Below are the code and all the weights of a small trained network. Each question names an input and a class and asks about switching units off, where a switched-off unit gives its printed mean instead of its output.

import numpy as np


def w(rows, s, z=0):
    codes = np.array(rows[::2]) - 128.0
    scale = np.full(codes.shape[1], s)
    scale[-1] = z or s
    return codes * scale


def f(y):
    return y / 2 * (1 + np.tanh(0.7978845608 * (y + 0.044715 * y**3)))


def log_softmax(a):
    a = a - a.max(-1, keepdims=True)
    return a - np.log(np.exp(a).sum(-1, keepdims=True))


def net(x, mask):
    res = np.array(x, float).reshape(1, 4) / 4 @ E
    y = f(res @ A[0][:, :-1].T + A[0][:, -1])
    res = res + np.where(mask, y, B[0][:, -1]) @ B[0][:, :-1]
    return log_softmax(res[-1] @ U[:, :-1].T + U[:, -1])


A, B = {}, {}
E = w([
[107,118,75,193,190,120,11,116,145,110],'x0',
[189,132,110,45,197,135,126,108,121,228],'x1',
[66,169,189,72,120,36,160,49,58,172],'x2',
[233,56,98,188,177,70,194,47,89,141],'x3',
],0.011)
A[0] = w([
[122,114,167,105,80,87,186,86,43,118,215],'n1',
[152,104,114,192,99,145,65,191,165,48,227],'n2',
[159,180,129,83,150,182,129,99,127,216,198],'n3',
[124,169,113,99,137,195,134,172,160,148,154],'n4',
[255,42,86,111,205,116,136,163,86,110,188],'n5',
[131,111,174,51,128,58,179,98,104,205,198],'n6',
[122,72,90,117,154,71,50,143,103,197,154],'n7',
[87,126,63,92,190,130,61,85,93,182,189],'n8',
[63,248,172,76,108,145,38,116,139,132,254],'n9',
],0.0088,0.0037)
B[0] = w([
[94,131,80,56,124,106,188,88,56,97,213],'n1',
[44,122,97,175,102,141,52,18,202,164,217],'n2',
[183,184,159,121,143,112,185,143,160,150,188],'n3',
[146,168,119,160,61,149,141,194,184,98,172],'n4',
[191,42,85,79,114,125,155,98,159,222,202],'n5',
[127,254,126,121,135,123,224,123,151,118,225],'n6',
[152,154,140,122,179,59,69,101,148,138,173],'n7',
[138,148,170,136,200,58,68,127,173,95,193],'n8',
[169,120,151,125,102,120,48,183,53,55,253],'n9',
],0.0097,0.016)
U = w([
[113,152,124,93,119,76,219,60,71,125,232],'0',
[215,55,94,138,115,131,123,97,187,231,114],'1',
[157,141,157,147,206,46,52,121,148,113,86],'2',
[55,102,185,125,51,157,55,176,66,92,132],'3',
[172,182,170,136,125,151,143,200,130,138,7],'4',
[2,142,77,238,89,174,89,106,168,113,132],'5',
],0.009,0.0017)

Each question gives the input, the list of numbers given to net, and the class t.
The units are the neurons (one row each of A and B). Each row of codes is followed by its name. A weight is (code - 128) times the scale printed after its matrix; where a second scale follows, it is the last column's (A, B and U).
mask holds one flag per neuron, in row order. A switched-off neuron (its flag False) gives its mean, the last column of its row in B, instead of its output. The means were averaged over made-up inputs and are rounded, as every weight is.
A unit's drop is (log p(t) with every unit on - log p(t) with that unit switched off) / (log p(t) with every unit on - log p(t) with every unit switched off).
The circuit of an input: a set's keep is (log p(t) with only the set's units on - log p(t) with every unit switched off) / (log p(t) with every unit on - log p(t) with every unit switched off). Starting from all 9 units, units are removed one at a time, each time the one whose removal leaves the highest keep (on an exact tie, the one counted first), for as long as the keep stays at least 0.8.
circuit, biggest first: the units of the circuit, biggest drop first
most important unit: the unit with the biggest drop
top k neurons: the k neurons with the biggest drops, biggest first
drop when u is switched off: that unit's drop, to one decimal
input [0,8,-3,-4], class 4: most important unit : n4
input [2,7,0,2], class 1: top 2 neurons : [n5, n9]
input [5,1,4,-7], class 3: top 3 neurons : [n9, n6, n5]
input [-6,-3,-4,3], class 1: circuit, biggest first : [n6, n5]
input [8,8,-7,-2], class 1: top 3 neurons : [n5, n9, n2]
input [-1,0,-2,-4], class 3: top 2 neurons : [n6, n9]
input [-7,3,-5,-1], class 1: top 3 neurons : [n9, n6, n5]
input [7,0,2,-8], class 3: drop when n9 is switched off : 1.8
input [7,-4,5,-3], class 3: drop when n6 is switched off : 0.4
input [2,1,0,7], class 1: drop when n5 is switched off : 0.5
